m =
121  127  144  127  129  129  132  114  118  121  138  109  120  136  131
123  132  127  127  134  137  121  134  152  128  107  133  136  113  134
122  133  126  127  134  137  121  134  151  127  107  133  135  113  134
131  132  108  134  118  120  124  134  114  128  127  141  116  132  116
139  127  111  134  120  116  132  126  110  134  137  141  122  132  114
126  124  140  119  131  135  126  142  131  126  134  120  133  140  140
127  129  131  124  136  137  124  137  154  131  113  133  143  114  137
128  123  139  119  132  135  126  144  135  128  133  123  137  138  141
118  138  115  132  124  132  116  135  136  122  107  135  118  120  126
129  123  138  118  133  135  127  146  139  130  132  126  141  136  141
132  123  136  119  136  136  127  145  147  133  126  130  146  127  140
120  127  144  126  129  130  131  118  119  121  138  109  121  137  133
139  123  128  134  127  116  141  105  112  135  144  128  128  126  116
120  136  122  129  130  136  119  134  147  124  105  133  128  114  131
Rows and columns are numbered from 0.
The entry at row 0, column 0 -> 121
The entry in row 1 and column 0: 123
Which number is the bottom-left entry?
A: 120
Which number is the entry at row 0, column 2?
A: 144
Which number is the bottom-right entry?
A: 131
The entry in row 0 and column 1 is 127
Which number is the largest entry?
A: 154
The entry in row 2 and column 1 is 133
The entry in row 1 and column 1 is 132
Which number is the top entry of the column that holds the largest entry?
A: 118
Which number is the top-right entry?
A: 131
The entry in row 2 and column 0: 122
The entry directly below the largest entry -> 135
Which number is the entry at row 2, column 2?
A: 126
Which number is the entry just left of the largest entry?
A: 137
The entry directly above 145 -> 146
The entry just right of 152: 128

A =
138  146  148  146  148
128  129  147  148  147
123  130  126  128  128
126  130  127  148  150
128  128  128  126  147
Rows and columns are numbered from 0.
The entry just left of 129: 128
What is the entry at row 2, column 1? 130
The entry in row 0 and column 1 -> 146
What is the entry at row 1, column 2? 147
What is the entry in the bottom-right corner? 147
The top-left entry: 138

Questions about the grid below.
1) Give the entry just right of the largest entry.
2) Give the entry just left of 139.
3) Give the entry just right of 133.
((126, 134, 120, 130), (136, 128, 125, 124), (126, 121, 138, 126), (147, 132, 114, 120), (141, 120, 135, 118), (117, 123, 139, 132), (136, 131, 120, 125), (130, 124, 133, 126), (149, 116, 137, 110), (125, 123, 137, 127))
1) 116
2) 123
3) 126

grid = [143 156 116 106 125 140 111 114]
Find the second entry from the right.
A: 111
Find the entry just left of 116.
A: 156
The 3rd entry from the right: 140

W =
128	121	149	123	129
129	139	128	127	128
121	133	120	129	130
129	128	137	101	126
139	121	125	128	130
142	120	112	128	149
128	135	116	129	128
138	134	110	128	139
141	128	115	132	124
144	144	119	128	121
137	115	131	124	130
135	128	126	120	128
123	115	150	109	123
138	115	132	152	121
Rows and columns are numbered from 0.
The entry in the bottom-left corner: 138
The entry in row 1 and column 0 is 129
What is the entry at row 0, column 0?
A: 128
What is the entry in row 0 and column 1?
A: 121
What is the entry in the top-right corner?
A: 129
What is the entry just right of the largest entry?
A: 121
The entry in row 2 and column 0: 121
What is the entry at row 0, column 2?
A: 149
What is the entry directly above the largest entry?
A: 109
What is the entry just right of the smallest entry?
A: 126
What is the entry just left of the smallest entry?
A: 137
The entry directly above 141 is 138
The entry at row 2, column 1: 133

a =
[[120 132 100 129 136 113 108 135 141 146 137]
 [147 126 153 108 135 140 143 127 134 109 126]
 [146 123 111 119 143 125 128 147 151 111 130]
 [151 123 140 110 138 137 141 135 142 104 127]
 [139 125 101 123 142 119 119 147 151 121 132]]
Rows and columns are numbered from 0.
Report the bottom entry of the column that holds the smallest entry.
Answer: 101
Report the entry at row 0, column 0.
Answer: 120
The entry in the bottom-left corner is 139
Report the entry just left of the centre entry.
Answer: 143
The entry just right of the centre entry -> 128
Report the entry at row 2, column 0.
Answer: 146
Report the minimum.
Answer: 100
The largest entry -> 153
The entry directly above the centre entry: 140
Report the entry directly below the centre entry.
Answer: 137
Report the top-right entry.
Answer: 137
The entry just left of 134 is 127
Report the entry just right of 139.
Answer: 125
The entry at row 0, column 1: 132
The entry in row 1 and column 1 -> 126
The entry at row 2, column 2 -> 111
Report the entry directly below 134.
Answer: 151
Report the entry at row 1, column 0.
Answer: 147

x =
128	123	129	142	127	134	125	140	132	141	119	125	132	129	115
134	123	137	138	136	128	121	136	119	128	123	116	122	131	121
126	124	134	127	115	130	127	135	123	117	135	126	129	112	130
143	123	129	132	127	127	126	126	132	123	129	124	126	120	131
144	124	131	126	142	135	126	127	124	114	133	128	135	121	137
124	130	119	126	134	126	154	127	122	126	130	127	124	130	121
137	130	134	126	122	127	124	124	127	128	129	139	130	125	132
143	120	132	136	130	120	131	124	135	126	128	121	124	126	128
126	126	128	141	125	136	132	137	132	137	119	134	130	135	114
133	127	135	124	116	130	126	136	118	119	134	127	130	115	124
126	126	129	134	119	136	125	137	136	135	122	126	134	128	112
136	126	131	137	132	125	121	133	122	130	126	119	120	130	123
129	127	135	123	115	136	123	138	116	122	138	126	134	122	128
Indices start at 0.
The bottom-right entry is 128
The entry directly above the largest entry?
Answer: 126
The top-right entry?
Answer: 115
The entry just right of the largest entry?
Answer: 127
The entry at row 2, column 1: 124
The entry at row 1, column 2 -> 137
The entry in row 0 and column 0?
Answer: 128
The top entry of the column that holds the largest entry: 125
The entry at row 0, column 2?
Answer: 129
The entry at row 1, column 0?
Answer: 134
The entry in row 0 and column 1 is 123
The entry at the centre is 124
The entry just left of the centre entry is 124
The entry just right of the centre entry?
Answer: 127
The entry in the bottom-left corner?
Answer: 129
The entry in row 1 and column 1: 123
The entry in row 2 and column 0: 126

Read these off the table that follows. Indices start at 0.
1) Give the bottom-right entry.
2) Give the entry just left of the largest entry.
3) Give the entry just left of 127.
4) Give the entry in row 0 and column 2.
5) Give the entry directly above 137.
6) Give the top-left entry.
7) Give the entry directly above 124.
[[128 122 133 129 121 128 134 125 136 133 136]
 [132 124 127 120 115 137 133 121 123 132 103]]
1) 103
2) 115
3) 124
4) 133
5) 128
6) 128
7) 122

((119, 114, 134, 110, 126, 132, 121, 131, 138), (114, 118, 117, 119, 127, 106, 126, 135, 127), (115, 126, 116, 127, 117, 122, 120, 130, 114), (128, 109, 153, 111, 158, 143, 144, 129, 129), (135, 127, 129, 130, 129, 128, 123, 133, 139), (130, 140, 123, 142, 122, 127, 125, 128, 111), (133, 120, 123, 134, 118, 144, 118, 121, 131), (129, 122, 139, 126, 139, 129, 137, 127, 128), (120, 120, 142, 123, 126, 139, 131, 130, 132), (121, 117, 141, 122, 145, 126, 125, 127, 139), (138, 116, 121, 129, 118, 137, 119, 131, 117))
Which number is the entry just left of 158?
Answer: 111
The entry at the centre is 122
Which number is the largest entry?
Answer: 158
Which number is the minimum?
Answer: 106
The entry just left of the centre entry -> 142

Questions about the row below.
1) What is the entry just right of 144?
2) What is the entry just left of 113?
[146, 118, 116, 138, 146, 120, 144, 105, 102, 113, 127, 109, 142, 118]
1) 105
2) 102

Read these off the grid that follows. Rows and columns are numbered from 0.
1) Read off the entry at row 2, column 0.
2) Read off the entry directly above 130.
3) Read off the entry directly above the smallest entry.
4) Read off the entry directly above 136.
5) Read off the entry in row 1 and column 2.
128  132  134  119
127  130  131  123
129  124  123  136
125  138  142  104
1) 129
2) 132
3) 136
4) 123
5) 131

[[143 126 112 126 128 105 110 135 126 144 124 131 127 119 120]
 [112 121 136 123 127 137 122 125 139 131 141 130 125 121 129]]
Counting starts at 0.
The entry at row 1, column 2 is 136
The entry in row 0 and column 2: 112
The top-right entry: 120
The bottom-left entry?
A: 112
The bottom-right entry -> 129
The entry at row 0, column 0?
A: 143
The entry just right of 137 -> 122
The top entry of the column that holds the smallest entry is 105
The entry directly above 123?
A: 126
The entry at row 0, column 1?
A: 126

X =
[[132 139 128 133 127 126 120]
 [126 122 118 123 137 134 129]
 [124 110 102 114 154 144 130]
 [127 122 118 123 137 134 129]
 [134 143 128 134 126 126 117]]
Indices start at 0.
The entry in the bottom-left corner -> 134
The entry just right of the centre entry is 154
The entry directly above the largest entry: 137
The entry at row 2, column 1 -> 110
What is the entry at row 1, column 0?
A: 126
The entry just right of 133: 127
The entry just left of the largest entry -> 114
What is the entry in the bottom-right corner?
A: 117
What is the entry in the top-right corner?
A: 120
The bottom entry of the column that holds the smallest entry is 128
The entry at row 1, column 1 is 122
What is the entry directly below 144?
A: 134
The entry just right of the largest entry: 144

B = [125 128 132 143 106]
The 2nd entry is 128
The first entry from the right?
A: 106
The first entry from the left?
A: 125

Questions about the table below. Indices start at 0.
1) What is the entry in row 2 and column 0?
2) What is the entry in row 0 and column 2?
3) What is the bottom entry of the column that holds the smallest entry?
4) What is the entry in the top-right corner?
5) What is the entry at row 1, column 0?
6) What is the entry in row 1 and column 2?
7) What is the bottom-right entry?
129,129,107,151,129,129,107,107,129,129
126,126,107,150,126,127,107,107,126,126
127,127,149,106,127,127,149,149,127,127
1) 127
2) 107
3) 106
4) 129
5) 126
6) 107
7) 127

data =
[[143 115 140 115]
 [133 118 136 130]
 [137 122 152 122]
 [120 133 103 133]
 [111 136  99 147]
 [140 115 113 115]
 [143 113 122 113]]
The bottom-left entry -> 143
Which number is the entry in the top-right corner?
A: 115
The bottom-right entry -> 113
Which number is the smallest entry in the first column?
A: 111
The second entry on the diagonal from the top-right corner is 136
The largest entry in the last column -> 147
The entry just left of the smallest entry -> 136
The third entry on the main diagonal -> 152
The first entry in reading order is 143
